[ 191  -46  -29  -25  146  266  -39   83  -54  -43   -5  195  153   12
  145  -35 -171  -62  217  -10 -158  192  109  -86  226  112  259  239
  134  -21  -19 -244  346 -213 -198  276  182  141] => Q
[ 291   84  106 -660  331  104 -208 -241 -187  230  -93  -39  -64  265
  431  506  -11 -128 -470  215 -238  539 -182 -366 -482  -83 -119  287
 -105  150  173 -131 -248  113 -383  409   -3   19] => M
[ 707  -70  113 -779  374  270   67 -357 -158  429 -129  -61  190  431
  715  411   97 -574 -269  228 -289  554 -233 -315  112  459  131  446
  -39  116  218 -697  -89 -121 -351  268  169   22] => N
[ 314   37   61 -364 -165  717 -317  176  146  266   64  272 -173  227
   63  174 -382  -88  117 -197  -52  726  318 -477  475  710  -55  212
  173  228 -181 -554  386 -209   93  392   72   29] => Q
[  25  119 -194  107  -94  340 -221  420   94 -409  179  503 -107 -419
 -219  -52 -420  236  228 -191  244  235  479 -127  262  -30   97  210
  315  -19 -180  -43  408  -60 -101  497  137  205] => Y
[-189 -277  167  287  412  332  -67    1   -4   43   89 -369 -159  384
    7  -95 -431  384  408  -67 -757   39 -408 -225 -462 -305   26 -166
 -461 -116  -58  371  111 -451 -127  214 -226   -9] => K
[ -76   89   -1  154 -182    6  -26   99   51 -219   67  260 -127 -270
 -284 -172 -126  220  129 -139  407  -99  322    2  250  -88   83   45
   75   66 -118  215  109  132   87  103   20   68] => K
[-392  295  160  188 -620  318 -608  542  295  -15  305  315 -663  139
 -605   80 -399  881  371 -411  154  546  462 -577 -309 -196 -252 -458
 -168  320 -358  794   49  124  151  240 -327  -20] => K
[ 271  143  -83 -369   34  235 -190   38   -4   -3    5  301   20  -16
  226  171 -142 -238  -31  -39  200  346  255 -169  324  409   65  423
  236  223 -109 -399  283  -75  -80  367  241  126] => N
[ 554 -189  423 -523  280  571 -112  -87 -195  616  200 -341  155  883
  495  292  377   28  187   83 -219  350  -83 -276  -10  408  463  -84
 -488  -22 -228   84  -47   79 -198  693 -278  -37] => Y
[ 190   55  131 -491  205  370 -392   19  -70  218   43  191 -214  437
  334  373 -168  105    7   -9 -170  543  127 -421 -203  124  115  148
 -131  212  -78    5  139    5 -257  567  -46  125] => Q
[ 197  -31  235 -129 -239  265 -100  -85   45  335  109 -100  -93  417
   -4  155  140  -13  -51  -47  167  281  155 -222  147  390  -58 -106
 -216   95 -257  -45 -168  127  132  -23 -225  -78] => Y
[-403  154   62  172 -122   57 -386  296  140 -131  178  177 -488   37
 -357  140 -422  667  -62 -148 -126  397   69 -360 -645 -512 -330 -307
 -187   20  -65  666  -72  117  -66  182 -210   63] => Q
[-132  132  -34  162 -555 -505   24  -44  151   47  -61   96   95 -117
 -405 -208  403 -340 -198   15  634 -464  434  450  397  239   30 -163
  243  125 -204   12 -108  303  362 -587   31 -168] => Q
[  99  -60   98 -268  535  160  -69 -186 -183  123  -90 -282 -132  255
  374  246 -143   38 -162  181 -627  266 -461 -237 -503 -230 -223  162
 -215   50  182 -185 -109 -249 -274  205    8   58] => Q
[ 262 -115  -25 -178  258 -274  174 -241 -183   50 -113 -100  236   41
  188   45  420 -421 -258  232  191 -269   74  339   27  142  343  221
  115   -7   71 -127  -69  124 -167   67   83  -10] => F
[ 164  225   10 -550   70   22 -275 -180  -59  113 -152  155 -312    5
  205  454 -137 -157 -538  116  -30  605  -80 -435 -400    5 -359  325
  137  299  128 -293 -224   85 -264  162   72   44] => F
[-744   70   26  808 -485 -429  210  166  194 -264   13 -233 -263 -405
 -899 -449  -56  443  -39 -137  326 -618  -43  323 -169 -426 -619 -501
    1  -51 -160  435 -263  -33  462 -744 -151  -66] => L
[  81   -7   53 -248   94 -131   13 -216 -106  171  -64 -118  157  195
  220  298  183 -198 -333  138  -12  127 -111  -78 -258   12  -15   60
 -113   35   91  -27 -249  130 -145  -27  -50  -50] => M
[ 253  104   88 -526  137  -41 -393  104 -207  152  236   -8   74  320
  234  355  481  305 -180  187  233  157  347    2 -307 -136  384   32
 -133   -6  -58  509  -96  521 -349  729 -119  -45] => L
[ 384  285   68 -768   54  -11 -314  -52 -129  170    1  167 -237  136
  295  381  188  -97 -479  203  133  510   82 -250 -197  -37 -198  292
  128  343   57 -116 -211  282 -235  386  123  -27] => N
[ -44   97   59 -315   58   73  -77 -221   -2  169 -161  -75 -194  115
  190  274 -100 -200 -255   39 -130  251 -206 -194 -246  128 -432  156
   72  329   -4 -301 -161 -128  -26 -145   29  -27] => M
[ 106   68  -65  137 -217 -129  278  -46  135  -91 -118  123  161 -272
 -144 -197 -125 -402  -69  -19  156  -77  -53  108  388  206 -159  128
  246   12    8 -435   37 -215  149 -379  220    5] => N
[-303  214  -57  229 -573 -420 -329  181  145  -96   22   85 -118 -218
 -588 -109  356  131 -255  -15  703 -287  508  289   19 -103  -25 -268
  175   69 -127  520 -145  461  298 -230 -122 -231] => G
[ 241 -350  293  146  112  565  294  -50   37  259  140 -252  205  510
  121 -126 -107  -12  530 -156 -375   73 -161 -130  324  411  327 -163
 -395 -227 -227 -105  129 -399   61   50 -239   86] => Y
[-579  -49 -147  481  389  -54  147   -9   74 -384  -97 -230 -301 -384
 -133  -77 -605  377  -51   12 -476  -45 -493  -73 -728 -683 -594  -42
   37 -129  209   65  -79 -433 -120 -126   29   81] => L
[ 270  119  -75 -256   27  -10    8  -75  -42    6  -95  163  100 -127
  140  178   -4 -266 -230   63  112  192   66 -102   83  179   52  269
  160   65   95 -333    1   15 -137  138  140   99] => F
[ 169 -187  198  -42   -4  -49  261 -311  -77  307  -97 -220  167  307
   91 -142  299 -320   -3   55   13 -210 -104  160  200  291  173  -43
 -149  -14  -52 -127 -158   -7  134 -215  -95  -27] => F
[-294 -188  177  473 -103  104  114  -23  118   89   90 -207   -9  241
 -272 -248 -131  199  331 -179 -215 -163  -95    4    9  110  -41 -322
 -289 -118 -197  241   48 -163  228 -359 -211  -42] => Q
[ 436  -38   83 -654  391  385   -7 -215 -177  230  -88   10  136  260
  616  474 -191 -343 -190  126 -404  649 -256 -466 -159  262   55  468
  -58  108  135 -563   77 -196 -381  426  128  119] => M
[ 141  -89  127  284 -365  488  -46  370  164 -117  306  475  163   72
 -343 -294 -132  423  710 -338  383    3  654  -24  691  323  544 -158
  -95 -117 -437  448  488   88  167  456  -97  100] => K
[-297  -25  207  108  161  631 -275  271   97   41  222 -104 -466  318
 -145  189 -595  723  242 -237 -531  569 -247 -550 -591 -189 -399 -200
 -316   70 -170  354   98 -310  -84  334 -300   72] => M
[  51   94  -61  172 -565 -439  353 -192  189   29 -190   20  351 -447
 -208 -274  496 -674 -300  130  648 -490  136  565  610  395 -112  138
  523   78 -100 -613 -234   74  303 -850  244 -175] => L
[-108  -12  168 -204  261 -144 -214 -292 -120  277  -50 -360 -230  418
  210  287  185   51 -299  151 -150   -1 -249  -91 -633 -183 -133 -105
 -317  162   14  311 -336   99 -138   98 -219  -24] => F
[ 156 -164  121  -83   40  330   30  -34   22  203   34  -99   32  169
   96  -32  -79   43  159   -3 -163  125 -109 -129   98  193  -51   25
 -118  -14  -60 -127   22 -175  -29  108  -33  -12] => L
[  12  118  -50   95 -156  200    2  104  139  -56  -26  106 -175 -244
 -182  -23 -260  -82  -65  -69   74  186   -3 -147  125  171 -380   40
  260  113  -94 -381   12 -180  101 -127   77  -19] => Y
[ 208   42  -41 -474  280 -286 -102 -338 -241   32 -156   49   66   86
  387  261  331 -331 -424  280  167   63  119   75 -126  -73  227  364
   95  119  131 -133 -122  327 -279  173  160    1] => Q
[  52 -160  -97   89  585 -343  316 -250 -250 -273 -149 -186  314 -263
  247 -122  180 -232 -118  271 -130 -491 -245  389 -185 -407  326  241
   51 -197  273    8   -6 -105 -305  207  170  165] => F
[-246  127  -50  169 -335 -502  126 -205   27 -151 -144   67   68 -416
 -320 -161  282 -327 -419   78  630 -365  179  369  184  -12 -201  109
  353  124  -29 -125 -244  260  191 -566  106  -88] => M
[ 205   -6  -12 -137  160  196   51 -154  -28   56 -155  -56   34  -30
  170   20 -183 -349  -22   29 -209  141 -164  -94  178  272  -22  320
  161  118    5 -540  133 -332  -44    2  189  -22] => K
[ 379 -217   34 -218  249  296  130 -171  -57  181  -90  -39  240  232
  325  -27   -6 -365  203   34  -57  -33   42   15  340  401  505  202
  -57    8  -12 -340  194 -245  -63  257   55   78] => G
[ 101  137   80 -277 -203  129 -334  219   10   98  230  249  -98  114
 -125  214  143  214 -156  -28  391  298  424 -115  -57   84  145  -41
   40  131 -194  344    3  399  -94  413 -101  -31] => M
[-175   -3  119   13 -158 -282 -317   52  -16  127  136 -217 -109  247
 -298    8  362  319 -178  125  178 -201  208  163 -436 -320   85 -403
 -254    6  -38  826 -259  394   74   74 -297 -223] => G
[   6   38 -159  113   40 -324  113  -71    2 -220 -129   16  117 -299
  -50  -32  -23 -171 -234  134  153 -207   28  144 -104 -326  140   95
   80 -110  166    4  -78   30  -81  -59   89   19] => G
[ 107  -24  140  -74  168  340  -53   -1   24  147   38  -40 -125  259
  126  163 -394  185  104  -69 -392  348 -192 -398 -220  -18  -96   -1
 -258   17   -2  -11   30 -224 -129  269  -79   86] => K
[ 365 -321  283 -281   -5  511  263 -192   15  517  -24 -171  235  566
  268  -87   67 -388  415 -115 -179   67 -181  -45  511  650  308  -69
 -261   51 -224 -310  118 -319  167  -24 -119  -46] => M
[-385  109  192  103 -153  -33 -121 -187   88  284 -111 -485 -463  181
 -210   89  -82  224 -304   61 -195   25 -411 -116 -569 -117 -833 -267
 -131  208   20   57 -335 -128  239 -545 -204 -272] => L
[ 266  -70  199 -275  165  538 -413  149  -59  202  243  -30 -119  466
  165  250  -83  298  236  -50 -140  422  204 -346 -133  108  333  -49
 -293    0 -175  333  179   42 -237  811 -221   41] => Y
[ -89   16   80   -4  146   75   59  -13   58   23   26  -67 -117   79
   -6   50 -279  138    4  -42 -274  242 -262 -222 -282 -148 -199  -74
 -165  -68   65  133  -70 -176  -91   16  -48   72] => N
[  72  -33  -76 -101  102   13  -92   77  -63  -67   70   64  239   66
   95  -15   72  -20  139   15   40   40  203   72  121   30  243  149
   55  -70  -33  113  244    2  -85  321   92  -23] => N
[ 273  -74  290 -513  173  547 -314  -64  -74  530   78 -339 -244  770
  289  448  -38  154  -53   26 -471  601 -212 -544 -396  208 -159  -73
 -406  162 -147   -1 -156  -26 -161  457 -240  -82] => Y
[ -90   74   81  177 -167  363  186  -66  220   57 -176   20 -368 -166
 -133   12 -661 -155  -70 -216 -445  404 -483 -462   -9  281 -810   -3
   93  151   18 -670  -47 -636  209 -560    8   91] => F
[-199  -39   82  353 -259 -331  377 -281  179  106 -257 -274   -7 -120
 -353 -197   51 -380 -296   15   32 -270 -336  217   50  207 -435 -181
   84  -27  103 -276 -326 -148  342 -867  -38 -118] => F
[-333  -76  123  399 -195  -71  227  -18  143  -53  -25 -212 -161  -87
 -376 -221  -72  145   21  -91  -18 -227 -104   84 -101 -145 -236 -284
 -106  -45  -37  157 -184 -162  273 -481 -179   -9] => G
[-125  183   51   36 -229  281 -388  297  175    8  172  223 -396   78
 -295  132 -240  476    8 -179   61  445  179 -350 -210   47 -315 -165
   -1  167 -197  317    7   58   68  175 -190  -14] => F
[ 107   15   92  -82 -276  195  -61   76   97   57   47  155  -65   49
 -138  -28  -11    8   50  -97  239  206  270 -110  274  226  108  -13
   29   53 -121  -20   67   36  154   14  -79  -10] => G
[ -61   79  165   35  124  735 -451  397   78  -30  197  177 -384  210
 -115  102 -774  721  524 -359 -390  626   35 -636 -305    0 -115   46
 -227  168 -157  345  365 -381 -104  780 -177  183] => K
[  69   26   45  -32 -204  176   63  -75  132  135  -45   69  -32   55
  -47 -125 -198 -277  108 -112  108   99    5  -72  398  367 -142   93
  118  178 -176 -416  127 -267  176 -202  125   16] => N
[ 326  228  149 -468 -143  244 -524   88 -217  242  205  161  -14  408
   84  309  332  285  -90   -6  514  354  528 -240   56  211  318   69
 -160  156 -281  307  -18  567 -101  735 -127    8] => Y
[-118  -77  -87  205 -226 -179   93  134  144  -78   44   44  139 -170
 -293 -219  154   38   99  -11  296 -312  198  285  139  -24   74 -184
  102 -140 -104  229   -8  133  126 -141  -23 -156] => L
[ -42 -105  -22  142  -77 -281   18   30  -54 -195  135  148  279  -14
 -112 -203  364  106  168   44  526 -375  496  357  233 -113  639   -5
  -15 -208 -171  506   95  356  -57  159  -65    6] => L
[ 240 -123   71 -253  292  138 -129  -67 -132  103   68  -57  181  332
  248   63   52  -68   85  103 -160  139   20  -35  -17   26  306  175
 -116  -47  -31   66  142  -70 -250  442   26   -2] => N
[-254  -63  -15  516  -34 -402  144  143  -66 -260  150 -158  198 -186
 -325 -352  367  233  161   66  244 -699  191  513  -81 -548  334 -392
  -70 -300  -83  716  -77  180   30  -26 -153  -42] => Y
[-341  133   91   61 -479 -311 -182  -36  137  190   77 -207 -286   48
 -419   21  254  142 -426   43  343  -62   73   93 -277  -13 -418 -309
  -15  118 -118  318 -391  354  302 -542 -201 -294] => L
[-146  -24  196   60  -20  265 -248  264  132   67  317  -29 -214  418
 -177  116 -290  618  243 -167 -260  366  -11 -336 -434 -279  -45 -361
 -416  -80 -143  668   -4  -39 -101  350 -305   28] => N
[ 102  204 -143 -219 -265 -431 -269   -7 -101  -98  -62  270   98 -192
 -145   67  511 -243 -360  127  783 -193  611  342  264   83  273  197
  383  162  -36  109   20  483  -28  140  143  -34] => F
[  86   -5  174  -82 -116  301  -91  -14   93  244  -11    7 -295  327
  -34   47 -237   84  125 -138  -65  214  -44 -296   28  146 -140  -65
 -179  212 -227  -11  -17 -139   91   23 -126  -49] => K
[-730  123   15  632 -205 -272  -74  200  144 -382  147   13 -348 -305
 -624 -197 -173  650   50 -180  228 -232  141   72 -444 -564 -288 -384
  -63  -62 -127  771  -76  124  153 -142 -223  104] => F
[ 335 -252  226 -393  484  463   30 -198 -104  320   -9 -215   57  505
  510  282 -241  -25   94   92 -598  428 -347 -394 -319  110  159  142
 -371 -110   61 -155   14 -273 -366  536  -85  106] => L
[ 164 -145   83  -79  182  128  100  -73  -18  180  -26 -248   25  236
   66   54  141  -64 -126  116 -210   76 -128  -13  -71  138   37  -31
 -102  -69   33  -77 -145  -98  -10  -74 -112  -99] => G
[-137   45  303  268 -567  706 -391  519  359   67  355  365 -313  322
 -582 -101 -374  787  652 -441   52  579  383 -502   49  209  -53 -488
 -195  103 -428  666  250   -3  151  385 -280  -43] => N
[ 293 -118   -5 -307  157 -282   89 -429 -196  189 -252 -168  313  107
  284   51  411 -675 -375  277   82 -199  -66  300  141  244  165  307
  166   55  151 -400 -119   46  -85  -84  163  -80] => F
[-231 -189  167  357  162  155  101   28   44  -35  161 -234   10  263
 -135 -212 -143  367  399 -123 -295  -83 -137  -30 -118 -108   67 -200
 -339 -152 -111  400   74 -210   41   24 -179   60] => N
